In the rows, 128 means zero.
Each row has a class, written as a number after it.
[140, 130, 160, 49, 127, 115, 97, 112, 119, 160, 104, 120, 170, 113, 130, 142, 123, 133, 126, 142, 118, 138, 112, 86, 131, 126, 139, 120, 140, 136, 194, 106, 142, 57, 194, 181]
2
[138, 160, 143, 133, 141, 129, 121, 152, 118, 109, 147, 116, 136, 108, 134, 102, 176, 112, 130, 112, 114, 147, 134, 153, 67, 85, 130, 161, 84, 139, 126, 119, 156, 133, 130, 171]
3
[126, 132, 150, 91, 155, 131, 121, 92, 151, 143, 82, 117, 175, 119, 135, 152, 95, 159, 145, 153, 135, 111, 136, 114, 131, 98, 130, 136, 180, 82, 79, 131, 90, 158, 122, 113]
6
[79, 139, 106, 101, 125, 91, 102, 114, 122, 105, 130, 135, 144, 165, 131, 69, 54, 101, 147, 130, 151, 165, 159, 71, 155, 140, 125, 133, 127, 96, 123, 106, 129, 119, 175, 142]
0
[113, 132, 128, 56, 154, 157, 171, 105, 120, 151, 77, 118, 125, 105, 192, 135, 100, 160, 119, 131, 134, 123, 146, 76, 88, 162, 77, 118, 142, 111, 212, 107, 155, 86, 118, 149]
1
[109, 109, 112, 157, 121, 115, 123, 116, 107, 163, 169, 119, 127, 124, 141, 142, 140, 156, 154, 105, 138, 114, 101, 115, 111, 151, 184, 128, 149, 86, 115, 127, 115, 115, 87, 130]
0
[93, 165, 177, 49, 147, 133, 178, 159, 110, 141, 78, 100, 165, 36, 147, 192, 111, 99, 167, 93, 161, 76, 106, 135, 119, 162, 113, 127, 146, 95, 179, 160, 128, 90, 121, 164]
6
[103, 120, 129, 186, 143, 70, 129, 106, 72, 148, 143, 150, 141, 113, 119, 115, 109, 93, 135, 144, 108, 129, 151, 123, 94, 155, 172, 154, 124, 97, 127, 139, 134, 93, 22, 133]
5
[97, 150, 126, 147, 122, 145, 70, 158, 126, 151, 116, 110, 89, 136, 110, 95, 175, 51, 155, 126, 78, 98, 149, 67, 164, 103, 148, 139, 147, 104, 92, 151, 143, 113, 110, 115]
6
[133, 140, 149, 108, 152, 97, 171, 155, 106, 132, 132, 156, 63, 119, 91, 168, 121, 127, 149, 110, 141, 118, 114, 143, 130, 160, 190, 100, 125, 159, 139, 125, 144, 158, 82, 125]
8
[137, 138, 142, 68, 187, 169, 166, 173, 151, 136, 143, 161, 58, 126, 128, 147, 134, 142, 140, 123, 122, 115, 107, 103, 141, 113, 144, 122, 155, 153, 156, 121, 120, 174, 131, 140]
2
[118, 112, 162, 157, 119, 92, 128, 98, 135, 142, 103, 149, 166, 74, 104, 147, 135, 148, 121, 141, 138, 110, 146, 112, 154, 168, 112, 156, 137, 153, 115, 144, 140, 164, 96, 132]
9
[155, 122, 228, 158, 106, 117, 172, 94, 72, 147, 112, 91, 113, 118, 76, 136, 132, 150, 127, 149, 152, 90, 137, 100, 102, 154, 149, 102, 121, 110, 115, 175, 153, 139, 167, 145]
8
[123, 142, 109, 94, 114, 133, 87, 102, 133, 146, 141, 119, 113, 108, 182, 138, 125, 138, 166, 130, 155, 147, 113, 74, 108, 108, 140, 131, 138, 108, 166, 121, 152, 128, 110, 157]
1
[108, 159, 131, 116, 134, 119, 54, 100, 115, 123, 128, 111, 117, 108, 97, 139, 143, 74, 120, 150, 148, 143, 140, 139, 117, 159, 138, 151, 149, 119, 106, 106, 148, 125, 153, 114]
9
[150, 148, 149, 90, 125, 106, 109, 131, 81, 122, 93, 100, 152, 119, 169, 125, 95, 138, 162, 137, 125, 130, 151, 113, 116, 152, 130, 131, 105, 117, 126, 137, 166, 140, 162, 143]
8
[113, 143, 92, 117, 86, 164, 202, 174, 96, 123, 97, 85, 141, 126, 190, 117, 99, 127, 136, 134, 230, 131, 129, 125, 142, 137, 107, 98, 172, 65, 154, 147, 125, 139, 162, 97]
4
[154, 98, 186, 68, 145, 175, 242, 186, 52, 138, 108, 97, 132, 81, 190, 173, 146, 131, 76, 139, 186, 123, 145, 77, 96, 108, 169, 132, 177, 109, 143, 163, 145, 117, 153, 103]
9
[133, 99, 169, 126, 123, 197, 181, 80, 109, 127, 140, 157, 118, 143, 164, 144, 107, 117, 130, 216, 73, 62, 151, 71, 130, 120, 217, 128, 131, 104, 166, 144, 132, 149, 95, 202]
5
[123, 116, 145, 82, 159, 158, 117, 118, 134, 115, 122, 121, 124, 170, 114, 181, 131, 100, 159, 144, 96, 88, 145, 77, 144, 169, 149, 123, 97, 105, 193, 125, 119, 121, 119, 160]
5
[103, 157, 148, 66, 143, 98, 133, 119, 94, 156, 105, 167, 114, 130, 192, 95, 69, 182, 174, 92, 76, 91, 99, 40, 117, 138, 169, 151, 120, 74, 128, 185, 156, 93, 144, 155]
9
[156, 137, 118, 184, 98, 149, 185, 110, 105, 114, 127, 143, 83, 146, 91, 143, 133, 155, 148, 142, 159, 109, 80, 179, 78, 145, 157, 134, 144, 122, 108, 135, 135, 176, 114, 47]
2
[142, 170, 151, 156, 122, 137, 99, 169, 121, 107, 112, 81, 167, 124, 115, 122, 158, 125, 173, 122, 159, 167, 141, 137, 81, 55, 90, 165, 115, 158, 132, 146, 155, 144, 66, 143]
3
[135, 90, 140, 123, 93, 105, 143, 104, 115, 154, 157, 140, 89, 81, 129, 150, 173, 134, 97, 111, 146, 115, 115, 137, 128, 167, 159, 113, 124, 131, 118, 113, 141, 111, 137, 111]
0
[117, 140, 133, 99, 140, 108, 77, 113, 145, 124, 135, 139, 164, 124, 149, 135, 105, 164, 164, 108, 105, 120, 92, 99, 118, 121, 161, 132, 151, 133, 112, 122, 152, 106, 125, 119]
1
[120, 128, 167, 72, 116, 135, 143, 111, 129, 144, 121, 145, 169, 73, 132, 176, 120, 135, 164, 114, 103, 135, 113, 95, 105, 85, 130, 92, 144, 206, 156, 126, 154, 79, 37, 177]
4
[133, 110, 146, 68, 130, 144, 144, 159, 119, 160, 135, 170, 124, 111, 112, 125, 171, 113, 84, 91, 146, 103, 72, 170, 161, 180, 128, 119, 131, 102, 163, 118, 96, 91, 172, 139]
4
[123, 101, 147, 133, 98, 86, 119, 164, 110, 150, 145, 132, 109, 113, 152, 111, 73, 164, 112, 134, 189, 145, 143, 124, 196, 162, 236, 99, 174, 129, 159, 128, 143, 105, 114, 140]
9
[122, 154, 143, 127, 110, 124, 71, 134, 140, 123, 121, 121, 109, 115, 120, 116, 126, 90, 167, 118, 127, 118, 128, 161, 150, 148, 99, 127, 138, 122, 151, 110, 130, 91, 57, 132]
0
[78, 154, 133, 75, 108, 166, 113, 121, 154, 159, 92, 144, 103, 97, 105, 131, 135, 163, 135, 118, 161, 137, 140, 118, 159, 138, 104, 127, 166, 145, 104, 156, 146, 166, 80, 139]
4
[113, 88, 116, 76, 86, 81, 113, 79, 139, 99, 143, 190, 95, 59, 120, 80, 136, 133, 77, 110, 179, 128, 123, 102, 162, 117, 148, 124, 121, 151, 99, 78, 166, 161, 179, 71]
1
[77, 155, 131, 91, 162, 105, 164, 126, 123, 128, 105, 150, 107, 102, 115, 157, 140, 158, 152, 131, 124, 70, 124, 81, 127, 151, 196, 149, 196, 95, 88, 141, 150, 167, 112, 74]
6
[164, 112, 142, 21, 95, 177, 152, 148, 124, 105, 73, 177, 131, 179, 150, 139, 91, 94, 107, 93, 99, 166, 115, 137, 135, 133, 159, 146, 27, 170, 140, 133, 149, 119, 217, 155]
8
[66, 177, 113, 147, 168, 137, 106, 160, 122, 135, 109, 90, 158, 136, 85, 129, 113, 86, 149, 139, 120, 147, 122, 96, 101, 92, 109, 157, 178, 157, 129, 152, 149, 87, 143, 145]
2
[123, 156, 108, 171, 105, 88, 157, 111, 140, 108, 149, 142, 157, 165, 80, 75, 121, 149, 173, 128, 137, 127, 126, 125, 109, 110, 170, 84, 105, 89, 135, 85, 130, 177, 121, 145]
5
[121, 102, 113, 156, 108, 90, 122, 112, 106, 131, 136, 110, 106, 106, 158, 109, 97, 132, 145, 88, 170, 98, 94, 165, 87, 174, 190, 134, 104, 91, 148, 88, 151, 88, 130, 90]
0
[112, 154, 105, 154, 154, 83, 94, 117, 133, 170, 110, 128, 101, 154, 109, 118, 137, 167, 151, 108, 80, 139, 131, 122, 90, 154, 112, 123, 102, 157, 157, 109, 154, 86, 72, 137]
3
[112, 120, 131, 96, 140, 170, 76, 119, 154, 110, 135, 114, 153, 93, 106, 167, 229, 131, 120, 111, 131, 114, 159, 120, 122, 159, 126, 181, 123, 124, 89, 108, 147, 189, 106, 99]
5
[111, 124, 180, 94, 139, 224, 197, 114, 165, 99, 95, 155, 112, 160, 149, 106, 73, 129, 124, 125, 159, 101, 125, 106, 124, 152, 131, 153, 136, 95, 114, 142, 121, 173, 163, 120]
4
[143, 72, 113, 91, 139, 158, 165, 154, 118, 152, 125, 133, 144, 84, 173, 175, 182, 147, 82, 105, 158, 126, 122, 113, 137, 158, 102, 141, 117, 171, 157, 98, 125, 142, 143, 97]
3
[130, 148, 151, 100, 128, 111, 158, 107, 136, 118, 136, 136, 92, 93, 145, 118, 152, 130, 106, 141, 145, 114, 122, 116, 92, 125, 110, 147, 92, 132, 195, 129, 164, 125, 180, 203]
7
[132, 115, 139, 97, 134, 96, 131, 101, 90, 104, 147, 125, 127, 85, 153, 152, 113, 133, 133, 144, 124, 104, 129, 122, 109, 102, 163, 126, 94, 135, 126, 135, 140, 129, 146, 151]
3
[101, 161, 135, 52, 146, 175, 133, 145, 124, 84, 169, 134, 153, 97, 180, 126, 94, 66, 156, 66, 168, 112, 65, 154, 87, 143, 199, 138, 126, 78, 114, 74, 127, 118, 175, 132]
7
[144, 101, 168, 161, 116, 136, 179, 222, 94, 109, 182, 88, 110, 77, 165, 92, 119, 174, 170, 62, 205, 107, 133, 135, 142, 146, 206, 114, 122, 85, 130, 155, 135, 181, 114, 129]
2
[90, 101, 117, 138, 150, 178, 88, 133, 109, 86, 164, 83, 96, 116, 115, 161, 126, 86, 131, 112, 177, 133, 153, 126, 112, 116, 146, 183, 102, 114, 124, 168, 111, 155, 100, 151]
9
[151, 83, 123, 82, 168, 165, 130, 126, 135, 164, 98, 126, 88, 188, 157, 144, 133, 169, 128, 155, 121, 73, 112, 63, 154, 118, 222, 149, 144, 42, 146, 131, 97, 163, 187, 117]
2
[134, 103, 159, 17, 93, 174, 152, 69, 100, 79, 123, 148, 114, 100, 156, 161, 135, 116, 104, 144, 135, 131, 170, 75, 125, 139, 136, 116, 119, 107, 121, 123, 146, 131, 128, 112]
1
[91, 74, 124, 95, 136, 100, 138, 74, 95, 135, 123, 129, 146, 92, 114, 132, 122, 107, 77, 115, 157, 144, 149, 60, 113, 115, 118, 120, 130, 152, 128, 83, 126, 71, 123, 89]
3
[138, 182, 137, 117, 103, 86, 55, 138, 121, 117, 83, 114, 159, 136, 122, 104, 115, 89, 187, 135, 94, 102, 117, 151, 143, 115, 131, 122, 97, 105, 127, 131, 156, 103, 125, 143]
7
[121, 158, 140, 144, 116, 156, 101, 91, 164, 155, 107, 99, 118, 164, 126, 139, 115, 154, 155, 162, 113, 130, 140, 125, 127, 123, 109, 115, 165, 103, 103, 143, 118, 128, 107, 153]
0
[147, 133, 110, 87, 137, 121, 165, 140, 179, 136, 132, 156, 138, 143, 182, 176, 175, 153, 155, 125, 123, 141, 110, 62, 127, 140, 122, 146, 141, 147, 177, 88, 146, 157, 140, 134]
0
[146, 67, 197, 71, 149, 141, 160, 134, 109, 90, 126, 109, 89, 108, 124, 115, 100, 155, 110, 91, 132, 87, 175, 87, 151, 115, 147, 74, 76, 140, 96, 122, 128, 145, 156, 92]
3
[125, 184, 156, 70, 113, 148, 79, 119, 116, 169, 108, 160, 117, 104, 117, 111, 103, 123, 169, 134, 129, 137, 81, 137, 112, 156, 109, 147, 135, 162, 178, 119, 161, 117, 144, 171]
6
[102, 101, 136, 49, 138, 165, 140, 114, 153, 145, 108, 150, 116, 98, 140, 161, 122, 146, 122, 118, 146, 112, 122, 104, 140, 129, 175, 116, 148, 152, 143, 103, 138, 138, 102, 140]
4
[104, 153, 89, 125, 145, 141, 121, 100, 149, 128, 123, 176, 81, 169, 115, 121, 104, 113, 141, 169, 113, 135, 122, 118, 133, 106, 133, 149, 124, 108, 143, 143, 116, 174, 98, 170]
1
[110, 119, 172, 112, 180, 113, 115, 121, 120, 112, 115, 142, 158, 108, 147, 151, 101, 121, 182, 112, 84, 63, 101, 70, 91, 150, 186, 185, 81, 129, 155, 150, 177, 133, 132, 162]
1
[130, 97, 174, 106, 68, 180, 178, 103, 102, 131, 84, 114, 113, 131, 120, 128, 113, 138, 119, 109, 200, 69, 96, 55, 168, 156, 93, 111, 142, 77, 133, 173, 116, 128, 204, 56]
9
[128, 145, 143, 126, 108, 102, 233, 139, 129, 113, 100, 132, 142, 83, 169, 116, 120, 164, 124, 143, 173, 102, 131, 122, 112, 90, 81, 139, 116, 96, 211, 174, 140, 134, 126, 184]
5
[124, 135, 113, 176, 95, 92, 138, 123, 110, 134, 149, 133, 173, 148, 113, 144, 127, 92, 173, 138, 109, 101, 93, 99, 140, 138, 159, 105, 101, 110, 139, 149, 130, 122, 158, 144]
5
[113, 108, 119, 74, 141, 180, 98, 131, 116, 159, 140, 143, 107, 144, 148, 148, 96, 146, 144, 109, 140, 124, 107, 134, 142, 220, 189, 117, 163, 129, 119, 69, 128, 132, 113, 84]
0
[121, 83, 152, 91, 124, 136, 207, 107, 94, 131, 153, 189, 176, 138, 146, 109, 92, 213, 150, 118, 108, 101, 126, 32, 130, 151, 234, 109, 125, 115, 158, 103, 130, 171, 107, 175]
9
[115, 75, 128, 89, 136, 170, 129, 62, 110, 133, 107, 130, 133, 97, 175, 131, 104, 135, 104, 140, 85, 73, 137, 94, 100, 135, 174, 130, 83, 145, 114, 85, 153, 127, 172, 129]
3
[69, 153, 151, 101, 183, 167, 115, 139, 140, 155, 100, 119, 114, 159, 152, 114, 72, 116, 158, 95, 90, 77, 110, 92, 130, 167, 218, 147, 189, 37, 104, 139, 114, 62, 115, 118]
2
[117, 145, 172, 74, 183, 180, 122, 140, 138, 151, 160, 127, 133, 115, 144, 158, 105, 167, 156, 114, 143, 152, 119, 82, 116, 149, 93, 133, 128, 178, 159, 128, 124, 162, 139, 200]
3
[109, 134, 204, 105, 105, 169, 188, 131, 159, 140, 85, 114, 164, 89, 61, 132, 166, 167, 150, 43, 121, 60, 97, 126, 114, 180, 66, 88, 102, 152, 134, 117, 151, 118, 146, 124]
0
[144, 138, 126, 173, 124, 142, 179, 154, 128, 103, 133, 126, 194, 128, 155, 147, 101, 100, 154, 140, 137, 121, 108, 155, 132, 163, 114, 132, 114, 150, 143, 122, 124, 173, 168, 165]
8
[141, 154, 142, 118, 134, 138, 152, 120, 140, 110, 119, 97, 109, 149, 93, 184, 239, 137, 130, 130, 167, 93, 106, 108, 96, 130, 117, 152, 141, 73, 157, 126, 123, 143, 148, 91]
3
[113, 161, 108, 108, 107, 129, 25, 73, 162, 99, 152, 125, 148, 72, 99, 157, 200, 130, 137, 120, 137, 99, 80, 170, 122, 146, 82, 174, 143, 135, 125, 104, 135, 137, 154, 128]
9
[114, 138, 83, 134, 101, 54, 121, 126, 148, 139, 128, 127, 133, 146, 80, 135, 157, 167, 154, 100, 168, 146, 111, 139, 142, 132, 131, 100, 136, 106, 145, 99, 116, 128, 104, 111]
0
[124, 101, 114, 181, 110, 70, 134, 135, 79, 133, 122, 117, 108, 133, 92, 119, 124, 116, 122, 156, 185, 108, 145, 117, 165, 119, 141, 120, 149, 81, 123, 162, 111, 135, 85, 61]
5
[154, 165, 115, 123, 115, 15, 113, 94, 85, 137, 140, 153, 106, 104, 151, 136, 155, 87, 114, 173, 158, 162, 130, 138, 116, 149, 103, 148, 133, 69, 145, 132, 127, 104, 122, 127]
7
[135, 175, 170, 153, 90, 82, 62, 84, 86, 127, 133, 128, 126, 127, 63, 153, 104, 123, 190, 178, 111, 117, 110, 151, 123, 124, 176, 110, 111, 158, 88, 163, 163, 145, 115, 147]
3
[118, 172, 150, 91, 142, 166, 145, 173, 135, 129, 134, 62, 131, 144, 120, 181, 137, 155, 166, 107, 168, 173, 145, 111, 98, 120, 132, 82, 140, 154, 177, 122, 144, 115, 107, 174]
3
